Here is a tiny trained network, its code and every weight. The questions are about switching its units off for an input and a class, where a switched-off unit gives its printed mean instead of its output.

import numpy as np


def w(rows, s, z=0):
    codes = np.array(rows[::2]) - 128.0
    scale = np.full(codes.shape[1], s)
    scale[-1] = z or s
    return codes * scale


def f(y):
    return np.maximum(y, 0)


def log_softmax(a):
    a = a - a.max(-1, keepdims=True)
    return a - np.log(np.exp(a).sum(-1, keepdims=True))


def net(x, mask):
    res = np.array(x, float).reshape(1, 4) / 4 @ E
    y = f(res @ A[0][:, :-1].T + A[0][:, -1])
    res = res + np.where(mask, y, B[0][:, -1]) @ B[0][:, :-1]
    return log_softmax(res[-1] @ U[:, :-1].T + U[:, -1])


A, B = {}, {}
E = w([
[130,128,125,127,127,131,132],'x0',
[132,127,121,130,132,129,129],'x1',
[144,48,90,103,22,132,18],'x2',
[25,136,99,87,133,247,136],'x3',
],0.011)
A[0] = w([
[141,12,68,99,2,128,5,175],'n1',
[59,157,125,100,146,202,145,143],'n2',
[95,112,98,82,99,177,110,115],'n3',
[33,133,98,75,131,241,135,155],'n4',
[123,214,173,151,204,129,211,245],'n5',
[140,151,164,168,167,104,157,255],'n6',
[205,97,131,153,108,50,110,210],'n7',
],0.0086,0.0053)
B[0] = w([
[170,107,127,126,59,161,22,253],'n1',
[70,154,108,102,106,187,151,187],'n2',
[121,98,94,166,123,174,101,167],'n3',
[71,120,76,161,127,244,124,213],'n4',
[100,226,169,137,173,124,254,243],'n5',
[139,187,174,163,154,94,190,198],'n6',
[199,177,195,98,78,110,113,199],'n7',
],0.0095,0.016)
U = w([
[154,156,175,175,176,2,165,186],'0',
[109,23,108,99,203,70,126,28],'1',
[100,8,74,51,227,43,125,2],'2',
[48,164,115,115,161,173,163,122],'3',
[199,110,180,47,82,98,79,152],'4',
[106,24,58,92,184,42,140,16],'5',
[88,26,71,95,209,30,119,21],'6',
[113,23,38,174,113,173,79,116],'7',
],0.0078,0.0064)

Each question gives the input, the list of numbers given to net, and the class t.
The units are the neurons (one row each of A and B). Each row of codes is followed by its name. A weight is (code - 128) times the scale printed after its matrix; where a second scale follows, it is the last column's (A, B and U).
mask holds one flag per neuron, in row order. A switched-off neuron (its flag False) gives its mean, the last column of its row in B, instead of its output. The means were averaged over made-up inputs and are rounded, as every weight is.
A unit's drop is (log p(t) with every unit on - log p(t) with that unit switched off) / (log p(t) with every unit on - log p(t) with every unit switched off).
The circuit of an input: a set's keep is (log p(t) with only the set's units on - log p(t) with every unit switched off) / (log p(t) with every unit on - log p(t) with every unit switched off). Starting from all 7 units, units are removed one at a time, each time the one whose removal leaves the highest keep (on an exact tie, the one counted first), for as long as the keep stays at least 0.8.
circuit, biggest first: the units of the circuit, biggest drop first
most important unit: the unit with the biggest drop
top k neurons: the k neurons with the biggest drops, biggest first
drop of u: that unit's drop, to one decimal
input [-1,-8,0,-2], class 0: top 3 neurons : n1, n4, n2
input [-6,-2,1,8], class 7: most important unit : n5
input [4,8,0,-2], class 0: top 3 neurons : n1, n4, n2
input [5,-7,1,-2], class 4: circuit, biggest first : n5, n4
input [0,8,0,-1], class 0: circuit, biggest first : n1, n4
input [6,2,-7,0], class 0: top 2 neurons : n4, n6
input [4,-6,1,-8], class 4: top 2 neurons : n5, n7
input [0,6,-1,-2], class 0: circuit, biggest first : n1, n4
input [-5,-5,0,-1], class 0: circuit, biggest first : n1, n4
input [-5,-3,-5,0], class 0: top 2 neurons : n4, n6
input [-2,-6,-8,0], class 0: top 2 neurons : n4, n6
input [2,3,-2,0], class 0: top 2 neurons : n4, n2
input [-4,4,1,6], class 7: drop of n7 : 0.0
input [6,-3,1,8], class 7: circuit, biggest first : n5
input [-8,-1,-6,-1], class 0: drop of n4 : 0.3
input [-6,5,1,0], class 4: drop of n4 : 0.7
